[[-17  65  -8 -13  -3   7]
 [ 12   2 -25  16  62 -11]
 [-21  55 -25 -15 -22  -5]] gives 7

[[ 37 -22  -1   2  12 -64]
 [ 24  29   4 -32  69  13]
 [-45 -41  54  -9  -6  50]] gives -64

[[-21 -35   9  54  20 -17  13]
 [  5  23  -2  61 -29  -1  -9]
 [-21  16  68 -26   7   5   8]] gives 13

[[ -3  -8  -4  -4  -8   1  20]
 [ -4  -4   2  15  21   4 -62]
 [ -1   6   0  -6 -14  -1  35]] gives 20

[[-37 -68 -43 -64  43]
 [ 34  43  28 -13   7]
 [-47  -9  -9  -3 -18]] gives 43

[[ 28  18   2   2  12  17]
 [-71  -8 -19 -12   6 -23]
 [ 27  14 -27 -16  -1  14]] gives 17

[[ -9   9  40  21  71   8]
 [ 27  11   1   5  36  31]
 [ -1 -15 -15  21  -6   6]] gives 8

[[  6 -74  -6 -12 -30  55]
 [-10  -8   1  25  36   3]
 [  1  -4 -18  -6  -6  64]] gives 55
---
[ -1 -35  -9  -8 -62 -27  39] ans = 39, -1

[[-24  -6 -33 -66 -10   0  13]
 [ 12  56  37 -21   7 -20 -36]] ans = 13, 12

[ -5   8  -1  55 -24  28  11] ans = 11, -5

[-48  17  60 -67] ans = -67, -48

[ -8 -43  46 -75] ans = -75, -8

[[-57  -9 -20  -5 -13  32 -19]
 [-27  34   1 -14  -6 -15 -13]
 [ 23 -29   5  22  24  29  -8]] ans = -19, 23

[[-26  25 -37  24  -9 -43]
 [-19 -53  10 -38 -38 -15]
 [-38  62  15  60  -8  18]] ans = -43, -38
---
[[  3  27  21  59  22  22   4   5]
 [ 52   7  17  58  12  29   7  10]
 [  1  53  47  41  17  16   4   8]
 [ 17 -12  49  39  14  16   5  11]
 [ 14  -7  30  51  15  22   5   9]
 [  5  45  43  33   6  19   8  25]
 [ 16   3  18  61  21  24   4   5]]
14

[[-20 -16 -16 -54 -10   8  -5]
 [ 11   2   1  -8  -8  19 -14]
 [  2  -2  -1   9  -6   8   0]
 [ -9   3  -5  -1  -3   8  -2]
 [-15  -2  18 -38 -29  16 -24]
 [ 19  11  -5 -12  -5  10  -2]
 [-23 -13 -11 -29  10  21  -9]
 [-10  -5   9 -12  11   6   0]
 [ -6  10 -13  -3  11   4  -1]
 [  4  18  -1   0  -2 -13  -6]
 [ -8 -10 -16 -53 -33  -4 -10]
 [  7   3   0  -3   3   0  10]]
4

[[-35  12  -4   8  17 -30 -21  -5  13  15  -7  -4]
 [ -7   2  14   8 -10   6  24  27  12  -7 -26 -41]
 [ -6  -4   5   5  -1   4  -7   6  14  14  18   9]
 [-14  -2   7  57  24 -34  32 -14   6  17   2 -34]
 [-12  -2  10  46  34  -3   6 -25 -20  29  33  -4]
 [-29  -2   4  -3   4  -4 -19  -1  11   7  13  21]
 [-18   1   9  29  27   7   6 -35 -16  12  23  21]
 [ -4   4   6  17  18  16   3 -31 -10  12  18  21]
 [ -2   3  -1  34  16 -26  10 -10  18  19   4 -29]
 [-32   4   0  27  -1 -24  -1   7 -11  -2 -27  38]
 [  3   2   7   0   0  20  16  -4 -21 -15   2   3]]
-2

[[ 13  14  16   9  10 -22 -22   9  -8   8  13 -21]
 [  3   2 -12  -9 -11  10  13   6  13 -11 -12   8]
 [  8   9  26  19  22 -22 -24   2 -17  20  24 -18]
 [-26 -26  12  14  18  -6 -14 -30 -32  19  17   0]
 [  5   6  30  23  27 -25 -29  -2 -23  25  29 -20]
 [ 23  26  54  34  41 -67 -70   9 -41  35  47 -60]
 [ 25  27  34  18  22 -49 -49  16 -20  17  27 -46]]
5

[[ 46   1   9 -14 -19  54  10]
 [ 22 -12  -7  -9  10   5  16]
 [-20  39   1  20 -19 -15  42]
 [ 32  25 -22  53  16 -24 -44]
 [-48  15  13  41 -46   5  23]]
-20
---
30	-28	-31	-20	0	11
-14	59	-34	47	-1	-14
-26	35	-26	41	0	-16
Out: -26

-29	7	23	68	-16	-4
14	-12	-29	2	-21	-22
39	-36	14	-9	-14	-8
Out: 39

42	-65	-63	42	-24	1
46	-59	-14	53	-38	24
-2	-67	43	1	-66	34
Out: -2

-1	0	-1	-1	0
9	3	-5	-13	3
-34	36	54	-37	-27
Out: -34

14	59	-33	-28	-9
11	20	35	39	61
21	41	14	20	62
Out: 21

9	-40	39	39	41	39
-3	-57	-32	-33	-33	-33
-55	51	26	25	26	25
Out: -55
